Below is a small trained network, with its code and all its weights. Each question gives an input and a target symbol and asks what happens when units are switched off, that is, made to give their printed mean instead of their output.

import numpy as np


def w(rows, s, z=0):
    codes = np.array(rows[::2]) - 128.0
    scale = np.full(codes.shape[1], s)
    scale[-1] = z or s
    return codes * scale


def f(y):
    return np.maximum(y, 0)


def softmax(a):
    e = np.exp(a - a.max(-1, keepdims=True))
    return e / e.sum(-1, keepdims=True)


def log_softmax(a):
    a = a - a.max(-1, keepdims=True)
    return a - np.log(np.exp(a).sum(-1, keepdims=True))


def net(x, mask):
    ids = ['ΓΘΨεζηλστω'.index(c) for c in x.split()]
    T = len(ids)
    res = E[ids] + P[:T]
    u = 0
    for l in range(3):
        r = res
        for j in range(2):
            rows = slice(4 * j, 4 * j + 4)
            q, k, v = (r @ M[l][rows].T for M in (Q, K, V))
            z = softmax(np.where(np.tri(T) > 0, q @ k.T / 4**0.5, -1e9)) @ v
            o = O[l][rows]
            res = res + np.where(mask[u + j], z, o[:, -1]) @ o[:, :-1]
        u += 2
        y = f(res @ A[l][:, :-1].T + A[l][:, -1])
        res = res + np.where(mask[u : u + 4], y, B[l][:, -1]) @ B[l][:, :-1]
        u += 4
    return log_softmax(res[-1] @ U[:, :-1].T + U[:, -1])


Q, K, V, O, A, B = {}, {}, {}, {}, {}, {}
E = w([
[87,36,92,109,111,74,182,134],'Γ',
[133,130,119,118,167,112,214,111],'Θ',
[156,141,150,126,89,209,103,105],'Ψ',
[60,144,169,138,92,89,144,254],'ε',
[16,133,97,144,212,164,115,142],'ζ',
[156,134,179,145,147,124,160,79],'η',
[185,151,109,117,84,199,154,167],'λ',
[113,68,119,84,47,142,86,120],'σ',
[96,118,137,42,191,125,147,53],'τ',
[98,74,213,151,116,109,120,45],'ω',
],0.0063)
P = w([
[65,151,93,158,53,131,163,97],'0',
[148,37,164,89,209,126,112,165],'1',
[79,184,207,3,92,197,189,158],'2',
[106,206,50,158,78,57,89,66],'3',
[128,37,214,68,232,93,82,189],'4',
[103,171,177,2,97,187,211,109],'5',
],0.0067)
Q[0] = w([
[86,49,189,59,129,122,73,197],'L0H0',
[43,111,122,85,39,123,193,131],'L0H0',
[148,57,49,203,87,95,131,161],'L0H0',
[64,74,85,129,254,129,69,146],'L0H0',
[191,126,144,114,96,131,160,153],'L0H1',
[148,141,75,171,173,177,104,125],'L0H1',
[107,179,175,122,133,120,122,206],'L0H1',
[134,99,155,94,243,36,31,148],'L0H1',
],0.025)
K[0] = w([
[67,158,120,110,116,84,27,223],'L0H0',
[103,112,30,103,50,17,126,85],'L0H0',
[112,13,137,60,114,154,181,206],'L0H0',
[6,112,124,175,214,191,156,169],'L0H0',
[87,111,161,118,96,159,152,112],'L0H1',
[95,74,87,152,156,143,84,120],'L0H1',
[113,106,169,142,116,112,139,226],'L0H1',
[66,227,140,149,201,107,47,193],'L0H1',
],0.023)
V[0] = w([
[113,105,148,120,73,179,5,66],'L0H0',
[108,75,159,92,138,128,131,77],'L0H0',
[108,174,146,199,179,222,123,145],'L0H0',
[45,95,79,104,109,134,87,206],'L0H0',
[124,136,173,162,108,126,122,119],'L0H1',
[163,137,138,161,118,112,159,165],'L0H1',
[134,89,139,97,125,143,111,116],'L0H1',
[92,134,87,144,178,186,177,88],'L0H1',
],0.014)
O[0] = w([
[120,213,202,78,82,91,2,146,125],'L0H0',
[127,96,170,197,101,131,67,111,180],'L0H0',
[226,149,93,78,176,67,105,151,126],'L0H0',
[99,67,101,32,61,79,128,51,255],'L0H0',
[120,114,117,125,95,116,177,139,111],'L0H1',
[153,110,153,109,64,109,115,115,52],'L0H1',
[139,164,146,138,157,146,141,143,149],'L0H1',
[28,129,119,130,147,137,58,164,224],'L0H1',
],0.0089,0.0038)
A[0] = w([
[182,34,54,161,157,38,104,56,24],'L0N0',
[101,139,2,174,39,32,142,113,97],'L0N1',
[150,253,51,72,26,186,206,115,165],'L0N2',
[165,230,221,79,124,197,177,138,7],'L0N3',
],0.0087,0.0019)
B[0] = w([
[162,44,36,167,147,31,20,82,254],'L0N0',
[149,240,205,218,129,59,79,164,240],'L0N1',
[73,134,151,143,155,125,210,20,243],'L0N2',
[99,72,22,104,108,68,97,254,219],'L0N3',
],0.006,0.004)
Q[1] = w([
[195,89,132,151,94,119,163,81],'L1H0',
[204,6,143,139,210,120,74,135],'L1H0',
[36,194,44,162,100,83,174,127],'L1H0',
[135,131,164,154,160,139,134,152],'L1H0',
[161,187,165,225,81,138,82,150],'L1H1',
[99,142,98,118,157,106,116,201],'L1H1',
[102,117,154,123,163,130,172,109],'L1H1',
[163,207,127,202,113,93,105,112],'L1H1',
],0.021)
K[1] = w([
[117,36,102,108,62,75,206,203],'L1H0',
[179,10,195,38,208,112,128,151],'L1H0',
[111,200,1,226,110,145,131,87],'L1H0',
[148,108,169,133,183,152,181,127],'L1H0',
[177,70,200,94,184,148,146,213],'L1H1',
[175,157,84,111,54,180,144,159],'L1H1',
[140,147,123,214,106,108,112,88],'L1H1',
[134,13,215,64,142,133,150,154],'L1H1',
],0.016)
V[1] = w([
[217,102,124,147,3,185,122,110],'L1H0',
[42,85,25,77,138,192,142,133],'L1H0',
[203,144,61,133,55,165,141,76],'L1H0',
[152,170,135,163,147,60,151,144],'L1H0',
[113,123,116,141,133,158,120,144],'L1H1',
[134,104,154,117,143,101,145,168],'L1H1',
[146,194,34,181,90,121,92,92],'L1H1',
[101,101,120,112,150,133,150,159],'L1H1',
],0.0082)
O[1] = w([
[66,43,56,103,63,72,126,210,3],'L1H0',
[113,183,183,227,180,50,136,203,132],'L1H0',
[90,65,2,171,134,72,97,194,42],'L1H0',
[145,101,80,137,155,182,104,73,158],'L1H0',
[152,140,113,133,148,142,143,112,125],'L1H1',
[139,131,126,113,96,158,112,71,101],'L1H1',
[92,174,185,172,181,76,168,231,216],'L1H1',
[158,146,111,95,145,160,109,87,107],'L1H1',
],0.0056,0.0075)
A[1] = w([
[219,118,154,152,134,185,120,151,36],'L1N0',
[167,105,140,59,93,194,96,248,156],'L1N1',
[190,189,82,71,92,123,77,235,4],'L1N2',
[140,233,126,169,76,159,102,159,200],'L1N3',
],0.015,0.0033)
B[1] = w([
[168,131,121,56,65,148,135,107,145],'L1N0',
[90,245,53,97,111,152,67,194,195],'L1N1',
[149,63,199,181,241,133,122,49,166],'L1N2',
[116,120,105,185,102,74,198,99,254],'L1N3',
],0.011,0.0061)
Q[2] = w([
[147,121,105,91,137,180,108,106],'L2H0',
[106,15,253,168,87,136,102,157],'L2H0',
[22,148,176,85,142,26,161,90],'L2H0',
[64,145,156,61,188,107,120,21],'L2H0',
[255,105,97,76,185,24,85,102],'L2H1',
[165,109,100,128,151,184,143,138],'L2H1',
[211,134,112,145,197,146,57,229],'L2H1',
[47,198,100,146,132,166,161,88],'L2H1',
],0.016)
K[2] = w([
[166,168,97,81,128,180,99,114],'L2H0',
[138,61,255,155,133,168,110,111],'L2H0',
[91,103,97,199,75,130,166,56],'L2H0',
[131,156,59,190,64,125,102,27],'L2H0',
[170,80,189,45,158,44,75,171],'L2H1',
[156,83,127,114,148,176,106,160],'L2H1',
[163,136,191,80,194,132,95,243],'L2H1',
[121,175,58,207,126,145,71,96],'L2H1',
],0.018)
V[2] = w([
[88,138,75,112,148,112,76,143],'L2H0',
[132,124,64,133,107,100,177,103],'L2H0',
[83,112,118,102,186,128,32,123],'L2H0',
[128,130,191,129,119,142,93,164],'L2H0',
[123,170,177,45,151,175,254,99],'L2H1',
[143,175,185,155,93,114,88,199],'L2H1',
[137,37,119,121,165,57,116,148],'L2H1',
[96,103,25,210,104,96,168,120],'L2H1',
],0.0068)
O[2] = w([
[169,171,99,151,128,164,117,101,109],'L2H0',
[168,93,163,128,148,96,65,155,246],'L2H0',
[172,180,83,145,80,163,139,95,45],'L2H0',
[73,167,107,127,127,149,176,132,30],'L2H0',
[69,52,84,145,132,79,139,163,72],'L2H1',
[78,182,97,136,171,166,160,102,112],'L2H1',
[131,115,172,111,143,200,42,175,113],'L2H1',
[188,157,211,71,2,120,174,167,254],'L2H1',
],0.0051,0.0059)
A[2] = w([
[99,63,128,85,85,219,170,123,57],'L2N0',
[159,47,69,31,136,132,156,160,167],'L2N1',
[144,112,93,106,161,209,199,247,195],'L2N2',
[136,64,136,119,170,197,206,222,2],'L2N3',
],0.016,0.0034)
B[2] = w([
[60,77,90,162,149,231,99,127,252],'L2N0',
[179,134,64,71,142,71,201,156,237],'L2N1',
[211,66,133,178,92,173,119,198,237],'L2N2',
[144,140,143,78,93,64,60,10,220],'L2N3',
],0.013,0.0042)
U = w([
[71,90,137,254,65,41,206,110,253],'Γ',
[215,100,113,158,96,127,83,19,88],'Θ',
[141,195,55,110,125,127,65,78,79],'Ψ',
[158,100,116,83,110,69,123,162,82],'ε',
[120,92,154,136,228,96,47,151,161],'ζ',
[132,108,78,120,175,146,178,95,75],'η',
[175,125,120,175,138,160,142,173,122],'λ',
[71,138,142,64,71,104,81,183,76],'σ',
[188,188,234,31,162,205,204,112,119],'τ',
[81,101,160,125,114,189,112,113,96],'ω',
],0.0044,0.0043)

Each question gives the input, a string of symbols that net reads in full, and the target symbol t.
The units are the heads (4 rows each of Q, K, V and O) and the neurons (one row each of A and B). Each row of codes is followed by its name. A weight is (code - 128) times the scale printed after its matrix; where a second scale follows, it is the last column's (O, A, B and U).
mask holds one flag per unit, layer by layer, with each layer's heads first. A switched-off unit (its flag False) gives its mean, the last column of its rows in O or B, instead of its output. The means were averaged over made-up inputs and are rounded, as every weight is.
A unit's drop is (log p(t) with every unit on - log p(t) with that unit switched off) / (log p(t) with every unit on - log p(t) with every unit switched off).
The circuit of an input: a set's keep is (log p(t) with only the set's units on - log p(t) with every unit switched off) / (log p(t) with every unit on - log p(t) with every unit switched off). Starting from the 12 units with the biggest drops (on a tie, the unit counted first), units are removed one at a time, each time the one whose removal leaves the highest keep (on an exact tie, the one counted first), for as long as the keep stays at least 0.8.
units of the circuit, in order: the units of the circuit, biggest drop first
most important unit: the unit with the biggest drop
top k neurons: the k neurons with the biggest drops, biggest first
top k neurons in layer l: the k neurons of layer l with the biggest drops, biggest first
heads that matter: for each layer, one digit per head in row order, 1 if its drop is at least 0.15 and else 0, layers parted by /
input ζ Γ Ψ, target τ: most important unit => L0H0
input η Γ Γ ζ η ζ, target τ: top 2 neurons in layer 0 => (L0N1; L0N2)
input Θ η ζ, target Θ: top 2 neurons in layer 0 => (L0N1; L0N0)
input Θ ζ ε ζ Θ, target ζ: top 2 neurons => (L0N0; L1N3)
input Θ ζ Γ ω ω, target ζ: heads that matter => 11 / 00 / 01
input η σ η ζ ζ, target ζ: heads that matter => 10 / 10 / 01
input ζ Γ ω ζ ω, target ζ: top 2 neurons => (L1N3; L0N1)
input ω Γ η τ η ζ, target Γ: units of the circuit, in order => (L0H0; L1N3)
input ζ Ψ Ψ Γ Γ ζ, target ω: units of the circuit, in order => (L2N0; L0N1; L0H0; L1H0)
input Ψ τ τ Ψ Γ η, target ζ: units of the circuit, in order => (L1N2; L0N3; L0H0)
input ε ζ Θ τ Θ Γ, target Γ: units of the circuit, in order => (L0H0; L1N3; L2H1; L0N0)
input Θ ζ ζ η ζ λ, target λ: units of the circuit, in order => (L0N3; L2N2; L0H0)
input ζ ζ Θ ζ Γ λ, target τ: units of the circuit, in order => (L0H0; L0N2; L0N0; L2H1)
input Γ Ψ τ Γ Γ, target Γ: units of the circuit, in order => (L0H0)
input Ψ η Γ Θ ω Ψ, target Θ: heads that matter => 10 / 00 / 00
input ζ ε η σ τ, target ε: heads that matter => 11 / 00 / 00
input ω η Γ Θ Θ, target Θ: units of the circuit, in order => (L2N3; L0H0; L0N1; L1N1)
input Γ τ Γ σ η η, target σ: units of the circuit, in order => (L0H0; L0N3; L1H0; L1N1)
input τ Γ ω σ, target Γ: units of the circuit, in order => (L1N3; L0N1)
input ζ σ ζ Γ Γ η, target ω: units of the circuit, in order => (L0H0; L2N0; L0N1; L1H0)
input η Γ Ψ, target λ: units of the circuit, in order => (L1N1; L0N3; L2N2; L0H0)
input Ψ Ψ Θ ω ζ Θ, target Ψ: top 2 neurons => (L1N1; L0N3)
input ε Θ ζ, target η: most important unit => L0N1
input ε ζ Θ ε ω Ψ, target η: top 2 neurons in layer 2 => (L2N1; L2N0)
input Γ Ψ τ, target ω: heads that matter => 10 / 00 / 00
input ζ Γ Γ, target τ: top 2 neurons => (L1N3; L0N1)
input ω τ Ψ ζ Γ, target ζ: most important unit => L1N3
input ε η ζ ζ Ψ ω, target τ: top 3 neurons => (L0N1; L1N3; L0N0)
input ζ ζ τ, target τ: heads that matter => 11 / 00 / 00
input ζ τ Γ ω λ, target ζ: heads that matter => 10 / 00 / 01
